Below is a small trained network, with its code and all its weights. Each question gives an input and a target symbol and asks what happens when units are switched off, that is, made to give their printed mean instead of their output.

import numpy as np


def w(rows, s, z=0):
    codes = np.array(rows[::2]) - 128.0
    scale = np.full(codes.shape[1], s)
    scale[-1] = z or s
    return codes * scale


def norm(h):
    return h / np.sqrt((h * h).mean(-1, keepdims=True) + 1e-5)


def f(y):
    return y / 2 * (1 + np.tanh(0.7978845608 * (y + 0.044715 * y**3)))


def softmax(a):
    e = np.exp(a - a.max(-1, keepdims=True))
    return e / e.sum(-1, keepdims=True)


def log_softmax(a):
    a = a - a.max(-1, keepdims=True)
    return a - np.log(np.exp(a).sum(-1, keepdims=True))


def net(x, mask):
    ids = ['αβγδεηθλμπτφω'.index(c) for c in x.split()]
    T = len(ids)
    res = E[ids] + P[:T]
    r = norm(res)
    for j in range(3):
        rows = slice(2 * j, 2 * j + 2)
        q, k, v = (r @ M[0][rows].T for M in (Q, K, V))
        z = softmax(np.where(np.tri(T) > 0, q @ k.T / 2**0.5, -1e9)) @ v
        o = O[0][rows]
        res = res + np.where(mask[j], z, o[:, -1]) @ o[:, :-1]
    y = f(norm(res) @ A[0][:, :-1].T + A[0][:, -1])
    res = res + np.where(mask[3:7], y, B[0][:, -1]) @ B[0][:, :-1]
    return log_softmax(norm(res)[-1] @ U[:, :-1].T + U[:, -1])


Q, K, V, O, A, B = {}, {}, {}, {}, {}, {}
E = w([
[170,88,96,209,65],'α',
[133,39,144,137,104],'β',
[180,78,186,151,252],'γ',
[133,131,191,176,128],'δ',
[154,181,152,63,185],'ε',
[166,94,61,110,57],'η',
[117,162,62,135,137],'θ',
[155,163,83,133,111],'λ',
[188,126,93,125,75],'μ',
[149,146,79,168,95],'π',
[172,172,186,171,155],'τ',
[118,98,68,124,141],'φ',
[126,94,83,157,86],'ω',
],0.015)
P = w([
[40,125,254,59,156],'0',
[172,122,98,199,157],'1',
[165,117,82,180,124],'2',
[151,85,98,169,128],'3',
[169,94,91,164,93],'4',
[210,159,131,107,115],'5',
[170,129,60,95,121],'6',
[148,91,75,122,105],'7',
[186,118,70,94,100],'8',
],0.0058)
Q[0] = w([
[199,154,109,108,58],'head 0',
[107,152,108,151,170],'head 0',
[54,204,253,120,210],'head 1',
[71,81,93,70,41],'head 1',
[125,254,219,149,174],'head 2',
[231,81,113,173,132],'head 2',
],0.0079)
K[0] = w([
[96,76,129,55,92],'head 0',
[134,94,127,171,164],'head 0',
[255,106,46,161,181],'head 1',
[44,181,75,124,90],'head 1',
[153,185,95,211,147],'head 2',
[89,161,150,78,173],'head 2',
],0.0094)
V[0] = w([
[213,151,150,169,130],'head 0',
[104,138,171,205,123],'head 0',
[79,135,81,187,73],'head 1',
[162,8,165,127,124],'head 1',
[194,163,110,165,136],'head 2',
[159,146,122,96,66],'head 2',
],0.012)
O[0] = w([
[99,176,175,99,76,183],'head 0',
[171,147,148,99,91,112],'head 0',
[218,163,128,92,116,41],'head 1',
[117,57,164,86,127,251],'head 1',
[127,82,153,128,90,112],'head 2',
[172,112,176,251,77,105],'head 2',
],0.014,0.0033)
A[0] = w([
[233,172,22,124,123,3],'neuron 0',
[101,56,202,33,70,185],'neuron 1',
[66,159,111,62,182,150],'neuron 2',
[2,158,58,184,84,151],'neuron 3',
],0.0061,0.0013)
B[0] = w([
[141,120,97,50,236,177],'neuron 0',
[143,255,179,152,124,252],'neuron 1',
[166,185,162,93,23,154],'neuron 2',
[105,176,69,117,118,218],'neuron 3',
],0.0066,0.0044)
U = w([
[194,125,137,72,53,170],'α',
[64,2,186,75,184,216],'β',
[60,97,80,37,41,6],'γ',
[88,145,97,96,58,172],'δ',
[33,130,73,162,134,115],'ε',
[183,33,122,211,116,164],'η',
[165,191,51,145,175,114],'θ',
[141,207,62,216,111,127],'λ',
[126,87,150,212,61,114],'μ',
[215,194,118,148,131,64],'π',
[77,126,76,127,56,35],'τ',
[120,88,38,70,186,139],'φ',
[230,67,76,72,177,181],'ω',
],0.0068,0.002)

Each question gives the input, a string of symbols that net reads in full, and the target symbol t.
The units are the heads (2 rows each of Q, K, V and O) and the neurons (one row each of A and B). Each row of codes is followed by its name. A weight is (code - 128) times the scale printed after its matrix; where a second scale follows, it is the last column's (O, A, B and U).
mask holds one flag per unit, heads first, then neurons. A switched-off unit (its flag False) gives its mean, the last column of its rows in O or B, instead of its output. The means were averaged over made-up inputs and are rounded, as every weight is.
A unit's drop is (log p(t) with every unit on - log p(t) with that unit switched off) / (log p(t) with every unit on - log p(t) with every unit switched off).
The circuit of an input: a set's keep is (log p(t) with only the set's units on - log p(t) with every unit switched off) / (log p(t) with every unit on - log p(t) with every unit switched off). Starting from all 7 units, units are removed one at a time, each time the one whose removal leaves the highest keep (on an exact tie, the one counted first), for as long as the keep stays at least 0.8.
circuit, biggest first: the units of the circuit, biggest drop first
unit that matters most: the unit with the biggest drop
which heads matter: for each layer, one digit per head in row order, 1 if its drop is at least 0.15 and else 0, layers parted by /
input η π ω λ θ, target η: which heads matter -> 011
input η ω φ β δ θ η γ β, target η: circuit, biggest first -> [head 2]
input ω π ω μ, target ω: which heads matter -> 010
input η γ θ π, target η: circuit, biggest first -> [head 2; head 1; head 0]
input η β ω ω π ε τ ω, target η: circuit, biggest first -> [head 2; head 1]
input ω ε φ ω π θ β, target ω: circuit, biggest first -> [head 1; head 2]
input η η γ γ ω φ, target η: which heads matter -> 001
input ω λ β ω, target ω: which heads matter -> 010
input η ε α π ω ω, target η: circuit, biggest first -> [head 2; head 0]
input ω η π π θ τ λ θ π, target ω: circuit, biggest first -> [head 1; head 0]
input ω φ π μ τ θ β, target ω: which heads matter -> 011
input α μ α γ η θ, target α: which heads matter -> 010
input β η τ π μ ω η φ, target β: which heads matter -> 010
input η λ μ, target η: unit that matters most -> head 2
input λ η θ θ ω η λ, target λ: which heads matter -> 011
input β λ λ γ ω τ α, target β: which heads matter -> 010
input ω λ α τ α μ μ, target ω: circuit, biggest first -> [head 0; neuron 0]
input ω ε η, target ω: circuit, biggest first -> [head 1; head 0]
input η θ λ, target η: circuit, biggest first -> [head 2; head 0]
input β η θ η π η ω λ, target β: circuit, biggest first -> [head 1]
input ω α β γ π φ γ α, target ω: circuit, biggest first -> [head 1; head 2]
